Below are the code and all the weights of a small trained network. Each question names an input and a class and asks about switching units off, where a switched-off unit gives its printed mean instead of its output.

import numpy as np


def w(rows, s, z=0):
    codes = np.array(rows[::2]) - 128.0
    scale = np.full(codes.shape[1], s)
    scale[-1] = z or s
    return codes * scale


def f(y):
    return y / 2 * (1 + np.tanh(0.7978845608 * (y + 0.044715 * y**3)))


def log_softmax(a):
    a = a - a.max(-1, keepdims=True)
    return a - np.log(np.exp(a).sum(-1, keepdims=True))


def net(x, mask):
    res = np.array(x, float).reshape(1, 4) / 4 @ E
    y = f(res @ A[0][:, :-1].T + A[0][:, -1])
    res = res + np.where(mask, y, B[0][:, -1]) @ B[0][:, :-1]
    return log_softmax(res[-1] @ U[:, :-1].T + U[:, -1])


A, B = {}, {}
E = w([
[109,117,57,129,242,225,41,125],'x0',
[115,202,151,255,178,150,205,157],'x1',
[209,117,187,150,140,81,100,231],'x2',
[225,173,161,95,157,174,122,66],'x3',
],0.01)
A[0] = w([
[75,56,71,88,154,144,1,101,202],'N1',
[137,151,167,214,130,112,233,119,253],'N2',
[170,85,141,64,120,59,125,126,101],'N3',
[43,41,8,85,157,165,102,116,198],'N4',
[57,141,114,48,111,129,81,123,46],'N5',
[111,246,108,217,227,188,156,117,89],'N6',
[96,94,150,99,122,90,182,17,71],'N7',
[88,137,249,141,125,97,118,221,194],'N8',
[93,155,130,186,133,149,227,175,204],'N9',
[100,108,113,200,138,132,187,229,215],'N10',
[108,47,78,92,56,84,100,125,139],'N11',
[185,96,187,33,150,146,51,170,224],'N12',
[174,155,204,204,126,109,108,218,73],'N13',
[99,96,81,102,139,178,129,96,230],'N14',
[178,193,195,84,204,167,61,120,167],'N15',
],0.0094,0.0053)
B[0] = w([
[98,71,44,61,123,189,29,120,246],'N1',
[64,191,174,159,94,76,221,197,242],'N2',
[166,201,113,89,116,142,147,139,188],'N3',
[96,117,136,105,83,135,22,121,249],'N4',
[68,162,90,39,197,121,116,117,171],'N5',
[171,254,34,80,208,66,159,139,233],'N6',
[55,153,139,166,58,142,116,128,179],'N7',
[176,101,158,176,1,116,126,180,210],'N8',
[75,150,100,194,153,91,143,63,219],'N9',
[93,116,135,213,136,155,111,46,214],'N10',
[130,132,61,156,142,49,180,100,212],'N11',
[220,70,120,122,96,88,67,107,233],'N12',
[57,76,214,159,41,95,127,174,202],'N13',
[83,172,150,44,94,178,82,126,202],'N14',
[159,42,121,172,123,146,108,115,206],'N15',
],0.0092,0.013)
U = w([
[152,188,49,105,161,110,173,40,142],'0',
[45,7,193,82,255,215,158,174,2],'1',
[217,71,125,138,136,77,113,178,106],'2',
[160,41,143,163,95,207,37,28,126],'3',
[39,120,136,246,121,91,161,125,173],'4',
[53,16,126,84,218,235,161,244,2],'5',
[73,111,51,30,145,157,6,138,165],'6',
[90,152,203,97,84,133,155,193,81],'7',
],0.0095,0.0075)

Each question gives the input, the list of numbers given to net, and the class t.
The units are the neurons (one row each of A and B). Each row of codes is followed by its name. A weight is (code - 128) times the scale printed after its matrix; where a second scale follows, it is the last column's (A, B and U).
mask holds one flag per neuron, in row order. A switched-off neuron (its flag False) gives its mean, the last column of its row in B, instead of its output. The means were averaged over made-up inputs and are rounded, as every weight is.
A unit's drop is (log p(t) with every unit on - log p(t) with that unit switched off) / (log p(t) with every unit on - log p(t) with every unit switched off).
The circuit of an input: a set's keep is (log p(t) with only the set's units on - log p(t) with every unit switched off) / (log p(t) with every unit on - log p(t) with every unit switched off). Starting from the 12 units with the biggest drops (on a tie, the unit counted first), units are removed one at a time, each time the one whose removal leaves the highest keep (on an exact tie, the one counted first), for as long as the keep stays at least 0.8.
units of the circuit, in order: the units of the circuit, biggest drop first
unit that matters most: the unit with the biggest drop
k most important neurons: the k neurons with the biggest drops, biggest first
drop when u is switched off: that unit's drop, to one decimal
input [8,8,1,-3], class 0: unit that matters most => N6
input [-3,-4,3,7], class 2: 2 most important neurons => (N1 N10)
input [-2,-3,0,2], class 0: 4 most important neurons => (N4 N1 N13 N8)
input [6,0,6,4], class 3: 2 most important neurons => (N15 N2)
input [-1,-5,3,5], class 3: 3 most important neurons => (N6 N2 N15)
input [-6,-4,-3,-2], class 0: units of the circuit, in order => (N13 N11)
input [8,4,3,6], class 0: 2 most important neurons => (N6 N4)
input [5,8,-8,-8], class 0: 2 most important neurons => (N6 N9)
input [0,-4,7,7], class 2: 4 most important neurons => (N10 N1 N4 N14)
input [-2,-7,3,7], class 3: 4 most important neurons => (N6 N2 N15 N12)
input [1,6,-3,1], class 0: 2 most important neurons => (N6 N13)
input [1,-1,5,3], class 3: 4 most important neurons => (N6 N2 N11 N15)
input [-6,-2,1,5], class 7: 4 most important neurons => (N6 N1 N11 N15)
input [3,8,-1,2], class 0: most important neuron => (N6)
input [-7,0,7,4], class 7: 2 most important neurons => (N13 N2)
input [7,8,-4,5], class 0: drop when N6 is switched off => 0.7
input [6,5,4,1], class 4: drop when N5 is switched off => 0.2
input [8,-4,8,0], class 3: drop when N6 is switched off => 0.6
